(in the rows, 128 means zero)
Each row is followed by its class.
98  202  109  145  86  115  118  141  171  154  122  74  167  110  156  128  110  93  130  100  181  141  107  44  109  76  143  153  107  156  124  115  155  141  113  145  149  119  86  162  85  168  112  141  140  149  111  119  136  152  160  157  195  93 -> j190
118  107  165  129  104  102  105  182  146  109  123  57  138  182  186  86  79  129  135  137  135  76  152  77  136  87  141  85  100  134  140  163  153  132  117  105  102  124  172  46  141  84  134  127  175  127  146  133  108  75  141  117  165  186 -> j190
109  129  150  128  105  97  124  164  113  126  83  87  152  186  197  112  104  90  145  145  169  68  126  88  123  98  118  77  117  165  139  138  170  141  125  75  116  98  153  84  122  100  124  120  190  114  117  102  131  136  138  155  124  164 -> j597
178  148  150  83  123  150  143  112  126  103  113  150  106  149  125  116  44  133  122  107  133  53  140  162  92  93  144  64  95  81  109  138  169  101  149  166  144  107  123  73  105  172  145  161  155  101  149  123  66  125  128  28  102  101 -> j177
112  184  110  154  94  129  142  132  148  148  124  73  164  160  130  115  80  102  128  94  162  131  116  124  116  83  171  143  95  156  133  126  138  153  129  162  101  139  74  181  92  124  84  134  158  138  112  146  118  161  144  106  177  83 -> j802
145  110  137  89  116  160  104  105  149  117  125  112  133  148  118  89  121  162  163  99  105  114  164  119  145  127  148  128  122  128  111  110  137  151  123  145  87  136  103  91  169  141  141  103  139  131  151  147  114  146  163  100  142  104 -> j674
148  126  138  105  97  143  98  117  158  137  124  150  156  131  104  99  146  157  163  137  141  91  150  123  133  105  132  139  102  117  128  132  146  158  124  141  94  124  94  103  98  136  111  141  120  146  125  152  83  124  133  139  127  93 -> j159
156  68  138  96  127  112  91  199  118  111  102  119  128  73  174  130  93  135  142  138  108  112  179  153  123  95  162  166  110  147  157  158  141  119  141  157  74  158  159  134  162  125  128  156  137  132  107  185  128  112  152  163  150  177 -> j674
167  89  163  127  128  114  91  182  90  121  89  121  153  99  173  131  80  123  157  145  121  111  161  128  130  99  167  166  106  117  135  132  169  179  140  148  90  160  140  145  149  107  123  174  72  134  102  221  146  98  134  157  147  162 -> j919
126  128  153  119  113  116  114  177  126  141  105  91  132  190  154  90  79  128  141  138  136  48  160  59  172  97  127  78  73  149  112  156  162  116  130  125  129  133  180  59  109  109  132  109  209  123  158  126  79  181  154  147  113  147 -> j483
155  168  150  77  120  162  169  82  127  110  129  157  113  172  136  118  56  132  95  118  114  93  93  149  85  111  125  104  86  134  103  134  147  131  157  141  137  109  112  79  113  176  168  143  168  110  128  119  88  128  129  14  126  129 -> j919
133  172  172  153  111  91  106  206  120  153  97  95  155  173  183  107  95  105  156  164  146  79  125  67  135  107  137  79  94  131  136  205  153  126  115  94  112  120  181  64  112  110  129  100  161  114  109  124  128  131  130  200  128  158 -> j304
96  153  150  139  103  90  118  221  106  174  113  52  161  161  151  108  83  119  129  116  142  60  129  96  133  117  122  71  104  130  144  148  164  164  106  92  119  82  169  69  108  92  143  87  176  142  100  96  124  96  126  149  116  138 -> j597
161  40  185  96  151  103  99  200  146  101  128  104  134  129  188  131  113  170  140  118  116  98  150  169  99  61  160  161  113  147  116  127  122  164  161  162  67  151  149  121  159  112  127  142  141  130  147  196  138  72  137  142  134  184 -> j159
163  133  131  112  104  136  115  124  147  140  139  141  129  116  122  98  136  166  144  107  131  93  133  133  151  115  137  135  122  131  129  156  161  133  112  140  137  141  121  85  106  192  129  107  97  131  138  183  85  155  132  143  139  72 -> j884
127  160  121  75  114  154  172  98  138  118  148  135  128  160  110  90  68  118  123  129  132  64  140  156  122  92  139  72  112  124  124  153  152  93  124  160  187  114  128  48  96  140  155  109  144  120  136  125  82  140  119  69  110  135 -> j802
184  111  167  126  141  91  94  242  115  113  123  173  160  120  165  143  97  153  139  117  155  92  137  151  107  109  155  153  133  135  142  155  150  178  138  142  67  131  160  156  149  139  155  130  117  121  114  186  164  109  125  190  148  156 -> j360
133  134  154  150  115  131  135  150  101  147  135  212  136  119  156  107  150  122  63  179  139  41  144  118  159  153  84  149  93  158  124  169  144  128  124  160  109  141  167  95  132  158  134  116  128  69  147  147  130  142  181  91  154  139 -> j360
166  127  145  91  128  147  117  117  165  107  140  129  150  107  127  96  81  175  184  128  111  94  159  98  178  95  163  119  145  84  120  150  129  124  141  173  118  145  146  65  123  145  156  129  135  132  117  175  85  87  152  151  135  123 -> j743
172  127  152  106  123  168  115  123  156  100  131  114  130  176  162  92  129  137  161  118  134  109  146  111  153  100  142  133  125  149  146  118  149  132  123  137  51  139  115  123  133  171  133  104  86  116  166  190  99  128  148  110  143  104 -> j360
99  161  97  143  70  86  126  133  138  156  144  77  172  116  134  129  116  117  133  107  153  96  110  79  134  78  153  140  93  132  119  108  152  125  100  145  111  105  72  131  101  128  98  89  182  152  120  128  141  210  159  91  180  110 -> j159
141  140  136  73  112  153  139  143  175  120  139  103  203  119  123  70  71  149  151  97  151  108  148  118  146  85  147  130  135  129  140  166  155  168  144  161  149  143  111  60  82  157  133  122  106  116  103  173  93  120  141  111  137  83 -> j190
163  118  134  102  111  145  138  163  117  128  151  143  147  117  107  106  99  149  162  127  135  97  165  135  168  165  138  152  136  99  128  119  157  125  138  153  109  116  125  66  112  184  137  122  104  133  134  153  112  155  141  141  122  103 -> j884
173  83  174  128  147  106  81  211  121  91  105  126  118  95  214  151  93  135  139  110  115  114  168  148  112  70  163  148  114  115  118  129  121  142  149  149  54  144  145  173  148  128  142  170  99  120  136  216  162  57  128  156  134  160 -> j177
125  208  97  133  84  123  132  153  161  157  133  92  138  164  119  126  134  133  108  134  176  128  114  150  98  89  170  151  99  133  111  110  159  169  114  138  114  110  74  156  129  101  95  103  140  124  99  130  132  180  162  147  185  92 -> j304
146  100  160  108  133  110  94  215  115  103  116  95  132  93  199  124  83  130  142  110  101  123  146  160  110  67  179  164  106  135  137  123  143  151  142  168  78  154  145  161  159  146  128  157  129  118  97  220  144  89  135  172  164  156 -> j802
138  217  122  165  92  122  157  134  165  156  133  82  129  130  144  160  109  141  110  129  172  134  122  91  107  103  147  148  96  127  144  131  145  142  119  154  108  111  87  129  117  151  92  138  141  137  115  132  154  155  181  123  175  69 -> j304
143  145  164  164  131  86  115  222  116  143  115  102  136  176  161  110  110  121  157  134  173  83  118  90  135  91  144  70  115  133  117  162  156  133  110  110  124  103  175  54  109  109  159  112  171  138  139  110  99  92  134  213  136  166 -> j884
153  173  138  103  126  167  156  91  129  137  97  135  126  155  93  127  82  140  119  157  124  88  163  176  98  123  149  104  102  110  105  122  154  95  144  145  156  113  130  73  91  166  164  171  154  172  138  110  80  119  124  57  106  128 -> j674
143  179  172  96  141  162  157  68  138  68  122  154  91  192  124  91  83  125  113  127  82  97  142  183  93  104  151  104  84  135  98  114  150  86  133  152  119  125  114  105  124  175  137  144  181  136  165  111  57  147  106  28  99  137 -> j802
126  202  99  142  85  112  190  134  148  174  121  102  191  124  101  126  92  92  149  121  167  120  120  132  111  109  148  136  89  159  125  107  154  129  83  160  149  109  107  147  73  169  105  120  141  137  111  131  134  225  142  118  149  88 -> j884
131  122  155  150  109  157  121  147  97  95  123  186  129  127  151  95  134  115  58  136  135  87  160  84  172  166  104  168  114  151  134  171  153  134  132  130  101  177  137  121  161  139  131  132  109  87  146  146  115  119  169  79  152  120 -> j190
113  100  177  146  108  143  109  171  112  132  147  145  124  128  124  105  116  127  55  125  125  62  170  115  174  119  104  156  90  156  112  163  155  148  153  135  103  182  170  78  124  162  112  132  109  91  165  163  134  129  160  92  117  118 -> j159
132  214  112  161  71  113  144  140  139  181  128  93  175  130  122  155  135  106  103  136  163  119  128  92  169  118  178  146  97  130  130  104  149  147  127  170  130  131  55  155  98  124  93  107  130  180  69  137  168  208  169  150  166  71 -> j304
157  220  147  121  154  163  177  66  154  86  147  144  111  177  136  99  74  151  116  127  112  79  131  190  81  84  151  105  116  107  114  163  139  99  139  156  157  111  137  62  120  180  158  136  142  103  150  136  117  96  122  42  103  140 -> j743
141  128  147  154  99  138  149  158  73  133  138  183  118  98  141  87  134  139  59  180  132  39  145  134  168  162  108  134  70  139  126  167  164  159  114  141  137  139  165  66  126  176  118  135  131  106  148  149  119  98  171  109  134  136 -> j884
131  205  104  135  58  137  175  120  160  168  135  87  170  144  126  123  86  132  87  130  171  106  142  101  82  103  145  157  93  140  149  120  163  179  108  154  99  121  100  128  110  127  74  133  131  116  120  139  154  118  169  100  179  100 -> j190
134  179  104  145  95  118  150  90  152  148  109  65  150  127  130  172  138  105  135  144  147  95  127  118  151  115  151  130  114  122  127  126  138  135  159  122  140  123  77  161  69  135  83  130  120  125  134  116  121  143  172  165  132  89 -> j304
104  100  156  117  92  146  121  154  118  156  110  172  110  85  142  137  133  111  47  146  131  35  149  115  191  171  79  113  119  157  124  192  174  144  133  152  102  134  142  116  123  126  158  115  110  102  124  163  94  75  184  89  163  122 -> j483
119  135  141  133  95  104  153  184  103  168  97  83  134  135  160  115  65  116  136  179  141  73  141  60  142  124  122  49  101  111  139  147  174  128  121  117  111  90  180  46  111  99  169  152  166  131  91  107  85  91  140  133  149  152 -> j884
142  111  142  116  106  113  126  182  139  141  106  110  124  159  171  75  64  140  118  145  133  104  117  84  134  95  126  54  84  133  118  145  180  120  70  153  99  128  171  73  149  82  128  130  185  141  121  132  96  144  152  112  129  153 -> j743
129  210  129  172  94  119  125  133  151  155  104  86  171  140  165  114  121  121  144  137  183  106  144  99  121  90  168  152  95  135  127  110  154  144  118  155  46  106  72  161  89  114  49  120  155  126  140  141  145  130  175  135  176  107 -> j177
114  97  182  134  100  127  96  165  109  163  108  172  128  140  146  111  130  109  53  146  150  42  159  120  184  138  95  138  108  171  106  141  155  153  155  129  120  167  152  76  132  123  144  120  106  83  154  138  111  99  184  146  124  130 -> j597
147  83  157  146  131  95  102  240  112  118  106  151  137  100  184  181  97  130  114  121  155  112  142  195  127  81  158  151  142  149  137  187  138  157  147  123  91  133  155  150  132  93  144  168  107  139  115  209  180  77  138  157  135  154 -> j102
153  67  157  123  140  89  81  230  110  105  120  147  146  104  178  148  82  123  126  113  130  129  142  153  137  92  154  165  132  123  140  181  136  139  133  136  69  151  147  161  120  104  112  142  89  128  92  198  172  87  127  154  123  158 -> j159
133  179  162  177  119  140  114  132  100  141  134  166  97  105  155  133  160  114  44  164  102  75  134  126  161  140  119  166  86  128  117  183  140  132  124  134  96  148  141  127  129  162  115  118  99  79  160  160  114  93  187  108  118  104 -> j304
137  165  119  99  122  156  177  79  128  114  130  141  126  168  115  112  117  109  114  129  125  79  122  201  74  91  159  81  130  119  121  142  159  114  160  175  154  111  108  96  94  170  130  164  135  129  157  130  60  149  100  65  99  105 -> j802
116  153  92  154  87  141  160  127  137  166  128  78  137  117  139  150  96  116  115  109  174  132  124  96  129  86  143  135  105  142  127  111  148  172  130  183  127  133  93  172  94  152  66  156  98  131  143  151  171  135  186  113  181  77 -> j102
131  121  187  134  88  136  120  131  112  119  103  174  147  131  121  90  114  106  90  149  142  48  169  90  183  114  125  130  70  154  143  167  154  152  144  152  118  186  134  74  141  153  115  130  113  95  139  129  113  120  183  97  127  120 -> j159
182  83  167  106  135  112  100  228  136  119  152  136  141  137  180  127  106  152  112  125  117  93  159  147  127  111  130  192  122  147  123  138  140  170  129  149  96  163  152  123  151  154  143  125  77  115  115  222  178  128  131  160  148  149 -> j360
149  154  129  118  103  156  155  127  126  88  119  135  166  116  126  106  117  160  178  112  155  110  157  121  167  73  174  160  137  113  150  147  129  145  135  136  135  136  97  75  130  173  139  110  120  139  109  172  127  147  165  109  139  77 -> j102
172  79  182  115  141  115  81  211  133  70  120  144  161  116  175  141  103  147  128  112  94  102  144  173  115  76  165  141  130  163  137  133  136  136  130  130  76  174  144  143  155  135  131  119  145  139  120  202  134  85  125  141  145  177 -> j360
161  149  145  117  125  126  99  141  154  149  143  126  157  115  133  114  121  190  138  140  140  118  146  113  154  89  123  130  116  119  147  138  141  142  136  161  123  123  134  81  89  152  162  111  107  133  115  186  111  126  146  157  152  117 -> j304
126  143  83  146  72  101  140  136  139  197  117  67  147  117  118  158  118  111  109  120  196  115  129  96  85  123  159  148  118  128  115  124  163  167  128  149  132  119  73  157  94  116  74  146  158  158  129  121  156  177  157  140  173  104 -> j674
125  94  178  148  85  141  108  159  95  131  119  149  126  109  136  134  122  96  59  118  121  45  146  120  177  139  111  134  84  171  152  183  133  166  124  120  131  171  158  104  138  173  131  119  130  110  160  168  136  63  185  95  115  128 -> j483
111  154  109  150  56  107  194  155  115  190  126  51  166  111  119  157  114  71  127  122  192  84  121  108  147  114  170  161  113  132  135  110  150  158  130  166  158  110  77  143  91  151  100  138  133  172  85  132  163  172  163  109  173  92 -> j102
112  134  151  161  80  172  150  158  96  150  111  165  113  133  146  141  148  114  74  148  151  57  182  111  151  141  108  148  104  144  125  155  148  167  162  151  87  143  159  110  146  152  111  147  116  96  146  147  152  119  180  99  149  104 -> j102
168  72  160  103  124  96  94  196  161  115  131  155  122  101  192  145  95  127  133  89  136  114  124  152  120  94  155  141  125  177  117  168  136  142  141  160  89  165  124  162  145  134  132  134  120  103  125  209  139  120  135  181  173  142 -> j884
123  140  137  149  105  94  120  172  136  147  121  63  151  158  144  94  94  100  173  127  164  69  128  100  142  99  157  89  117  122  128  167  163  124  116  108  133  120  168  78  126  91  128  126  184  110  118  132  116  152  130  171  133  153 -> j743
127  171  103  158  70  131  132  121  106  161  115  47  155  148  117  136  99  113  129  115  146  93  145  105  137  124  160  137  82  109  127  65  174  173  139  164  91  113  58  169  97  139  68  127  159  161  132  131  124  152  175  110  179  98 -> j483
95  130  162  157  67  144  131  144  111  134  122  155  132  125  127  113  117  115  69  141  140  56  164  149  166  98  126  133  100  159  133  166  143  163  149  125  99  157  144  83  134  146  116  142  118  87  142  157  131  82  181  83  164  119 -> j102
143  187  108  140  71  129  172  135  154  167  117  94  168  146  139  124  102  109  112  111  209  83  111  136  109  86  151  147  82  183  152  128  165  160  97  160  135  118  82  154  79  169  71  115  141  125  153  135  111  147  192  102  159  75 -> j884
126  113  160  122  122  110  125  216  107  125  98  55  137  184  166  104  73  148  168  148  163  70  152  121  152  89  153  81  101  116  132  145  158  155  158  102  144  100  160  19  138  81  151  127  186  138  109  107  137  100  152  152  135  172 -> j102
150  130  129  60  113  154  132  115  155  115  116  123  149  132  143  100  105  166  147  138  134  98  134  134  140  103  147  110  126  128  148  158  154  163  147  161  110  107  135  68  112  151  172  85  145  128  129  169  104  118  147  116  149  142 -> j802
112  130  170  147  102  108  103  207  76  168  116  110  112  175  184  104  127  105  128  135  149  74  122  77  105  114  135  78  108  96  131  146  171  121  116  125  114  90  152  29  152  106  125  132  151  139  123  108  110  105  129  130  118  149 -> j919
138  146  159  166  107  125  121  130  111  158  157  144  118  124  154  122  178  128  44  160  151  54  134  99  195  136  103  165  91  158  124  156  144  132  145  139  152  149  119  80  107  154  133  103  131  110  132  157  135  155  180  128  134  122 -> j304
148  171  157  84  131  167  138  109  109  96  112  179  88  157  118  110  89  138  120  131  114  103  154  171  93  113  136  81  99  107  127  126  161  106  145  137  115  92  137  87  132  161  172  139  170  124  148  114  65  118  119  63  82  127 -> j483
152  45  158  113  125  110  99  175  123  92  113  149  105  100  176  150  123  169  119  115  128  125  146  207  120  64  163  143  144  139  100  136  144  163  177  130  85  157  115  139  150  101  124  164  123  146  125  198  133  95  126  159  153  151 -> j102
108  168  116  98  112  162  148  136  120  142  149  168  131  165  84  79  50  147  81  123  144  84  132  181  83  101  150  87  99  123  140  154  136  107  145  166  179  127  138  70  103  148  146  135  140  129  127  111  94  116  100  56  115  125 -> j802
122  171  118  136  64  119  143  120  126  145  121  84  173  135  121  142  103  109  129  117  173  102  135  113  134  77  167  169  88  136  140  81  143  151  119  135  98  119  79  149  103  147  78  83  144  144  122  117  174  132  185  118  157  129 -> j159
135  154  97  152  67  131  149  159  104  175  129  71  164  115  133  120  85  103  128  117  169  94  152  107  101  113  154  152  83  133  113  124  159  143  117  150  113  139  84  126  110  126  89  116  186  151  108  144  143  179  152  117  193  120 -> j674
123  126  157  158  105  128  113  162  89  142  126  165  148  101  115  98  168  109  67  169  140  69  143  136  191  125  135  140  96  145  140  174  168  143  100  144  107  158  151  97  122  115  108  113  103  117  132  169  115  94  169  107  127  133 -> j159
109  200  105  182  92  100  155  169  120  182  146  95  165  139  108  130  102  119  94  87  219  101  113  119  120  91  170  199  125  133  144  111  137  146  125  170  156  128  73  159  88  148  75  128  128  153  46  128  158  154  153  137  191  70 -> j597
137  164  106  158  61  112  132  151  153  173  123  135  152  92  107  145  85  144  117  117  191  108  139  127  112  99  157  129  106  90  122  141  161  163  106  159  118  118  102  127  96  110  81  152  153  154  108  142  145  133  162  148  149  90 -> j743
118  217  114  159  55  106  129  174  125  179  118  75  196  125  125  141  103  102  137  103  170  99  125  77  149  98  166  118  83  128  143  115  155  161  111  161  118  105  76  135  87  153  119  101  180  171  105  142  140  166  174  141  188  81 -> j483
149  132  142  113  106  138  112  121  171  126  141  129  127  136  145  115  141  154  157  147  151  88  125  149  150  106  145  170  131  112  121  176  118  127  143  122  102  115  110  90  96  154  119  131  129  118  94  177  83  106  151  147  163  101 -> j304
104  169  105  145  74  110  141  117  150  185  119  66  170  143  121  131  133  135  100  119  157  89  118  94  156  125  148  122  113  131  124  123  155  139  137  150  131  125  74  106  77  115  94  77  161  136  124  130  139  175  165  132  171  105 -> j802
128  221  112  184  88  113  161  149  153  179  133  95  151  142  116  134  96  117  123  149  210  111  150  116  98  73  150  180  88  118  131  139  155  150  111  165  129  115  102  128  70  140  61  134  101  131  96  136  152  167  166  170  170  100 -> j304
120  152  154  143  101  149  142  153  104  157  125  155  114  125  143  116  122  115  42  143  128  64  136  125  135  127  93  111  100  150  140  178  171  160  100  152  115  134  163  83  132  146  140  128  101  92  145  157  117  72  170  96  127  112 -> j802
165  72  167  122  127  98  69  199  116  88  142  176  149  90  193  146  101  141  137  104  110  111  135  131  113  88  168  146  142  135  142  142  121  153  116  148  59  142  129  162  176  132  147  121  134  149  114  211  166  95  123  117  161  160 -> j360
137  124  163  128  102  158  104  112  121  121  126  144  115  102  154  94  138  130  80  156  103  71  168  147  203  150  125  125  92  148  113  155  161  155  152  153  108  175  146  106  157  138  137  122  121  103  185  167  115  102  185  99  138  124 -> j743
138  128  142  157  91  159  87  135  88  142  114  160  99  118  153  126  162  111  40  178  125  56  155  116  155  160  105  155  96  125  124  155  145  130  133  130  105  159  156  139  126  160  127  142  90  83  161  173  126  54  165  77  178  141 -> j177
146  127  163  109  118  91  124  206  121  120  129  64  118  179  154  122  100  96  147  132  163  73  123  71  150  82  150  98  106  115  127  162  159  138  138  100  147  104  152  36  120  117  180  112  170  143  97  102  120  117  132  170  121  166 -> j159
115  185  118  168  73  86  121  160  135  164  117  104  180  120  149  126  114  86  134  105  191  115  100  88  113  94  162  155  114  127  116  101  173  138  78  155  112  107  71  167  116  136  85  160  137  153  123  125  120  152  177  141  191  77 -> j190
166  101  124  143  96  153  127  175  82  154  111  134  105  89  164  143  143  99  44  184  120  66  178  107  186  193  81  150  81  122  140  202  175  150  150  151  104  154  151  88  101  159  136  170  97  106  120  185  141  116  181  111  151  130 -> j674
137  118  142  167  81  110  114  118  91  160  137  145  100  108  147  120  155  131  37  177  139  43  142  87  166  149  111  117  67  127  144  187  165  167  145  133  94  146  127  94  114  120  115  124  99  111  177  159  149  87  157  105  145  152 -> j159
128  122  155  151  131  151  91  183  102  125  127  165  110  137  141  113  153  126  75  144  137  58  158  133  171  168  100  146  111  143  117  159  149  133  131  127  132  159  168  107  137  137  132  136  118  69  170  161  107  90  168  124  145  120 -> j597
163  110  153  122  110  88  91  223  110  142  109  155  172  107  188  150  127  143  131  124  121  130  123  142  96  107  133  133  124  119  130  158  159  169  119  139  43  111  139  123  130  99  155  128  129  112  122  218  138  126  126  147  158  159 -> j919
156  169  124  107  132  175  138  84  112  144  132  159  97  149  121  93  99  133  109  129  108  92  139  184  75  126  148  92  97  114  98  137  152  89  137  154  110  128  105  119  112  148  107  180  153  99  171  142  55  111  118  58  98  92 -> j674
172  79  174  95  112  125  98  224  156  115  111  139  130  103  188  153  67  138  125  118  132  121  181  166  116  121  131  170  129  131  130  163  148  172  149  144  73  153  162  140  167  123  168  167  97  113  108  216  175  95  138  145  140  144 -> j743
115  188  116  185  77  120  134  121  110  179  143  99  164  130  120  144  90  95  111  93  166  92  144  80  130  84  166  158  111  139  139  116  150  147  122  185  112  144  72  158  104  142  66  117  130  154  117  157  153  154  169  121  170  88 -> j483
106  132  161  115  101  98  118  199  129  128  140  69  162  174  162  106  95  135  150  123  150  49  148  72  150  93  138  57  120  142  131  155  149  151  117  114  130  96  162  43  124  87  141  78  238  133  144  121  115  99  152  140  148  173 -> j483
127  137  145  115  119  114  106  137  155  95  150  111  137  101  136  129  127  117  145  87  107  112  127  172  140  84  141  124  139  130  141  145  145  136  126  151  75  98  121  96  107  177  153  106  139  121  146  168  87  116  144  103  157  118 -> j597
115  214  109  153  72  115  168  135  149  179  130  84  140  135  137  145  117  94  102  126  203  109  107  90  111  101  148  127  110  152  137  103  162  152  93  156  114  97  89  158  99  131  110  135  145  141  97  137  140  119  161  130  210  95 -> j597
152  116  177  143  107  164  112  146  78  124  116  147  99  135  172  121  151  115  56  131  106  73  162  117  170  123  102  162  72  134  116  140  155  151  150  141  108  173  151  95  136  175  148  109  81  75  178  195  119  98  179  79  136  140 -> j919
123  186  126  149  68  117  152  135  120  144  121  71  188  148  156  123  128  145  138  99  160  94  111  85  115  82  167  128  92  126  126  98  150  175  106  140  136  119  91  106  116  160  80  85  170  146  138  150  167  152  169  103  184  111 -> j919
132  214  89  165  67  115  177  146  128  169  141  107  178  127  124  126  114  115  108  144  179  97  117  115  99  116  179  129  99  131  130  130  166  178  103  151  89  98  80  143  80  123  41  117  178  131  144  130  135  144  165  134  151  98 -> j884
109  137  150  165  104  157  97  168  92  138  124  172  133  119  141  111  123  117  66  145  130  70  174  130  171  156  108  169  96  150  139  145  150  148  135  146  112  163  151  109  146  161  101  163  99  101  128  162  145  117  176  99  142  89 -> j597
116  143  170  131  94  104  130  202  79  170  97  100  146  168  151  81  64  94  131  151  154  78  137  68  149  120  158  72  101  117  137  140  170  115  103  141  141  139  157  62  142  96  137  111  144  152  90  107  117  105  129  166  137  157 -> j802
134  169  154  99  125  155  145  108  127  106  135  165  114  179  125  75  80  139  86  112  140  95  129  180  88  78  138  90  87  131  108  100  146  99  137  157  144  127  112  97  84  174  122  140  169  105  160  120  53  114  120  38  113  118 -> j597
105  152  150  135  92  96  106  216  124  154  118  83  132  182  153  85  99  132  138  165  170  64  133  82  130  68  148  100  106  109  132  154  145  123  103  83  136  106  166  35  127  94  131  95  144  125  86  101  106  80  147  208  139  169 -> j304
151  173  153  102  121  146  157  145  109  98  128  177  163  163  116  95  71  119  107  116  137  97  141  161  88  115  157  78  122  86  139  157  157  124  140  177  147  114  139  63  118  158  142  154  150  109  139  106  82  110  126  31  106  112 -> j190
119  186  127  153  72  126  117  165  128  173  125  83  164  143  126  152  135  114  120  104  151  123  131  99  130  120  161  158  104  105  109  104  160  156  117  152  114  118  89  121  102  133  90  93  144  149  124  149  148  170  163  106  181  98 -> j919
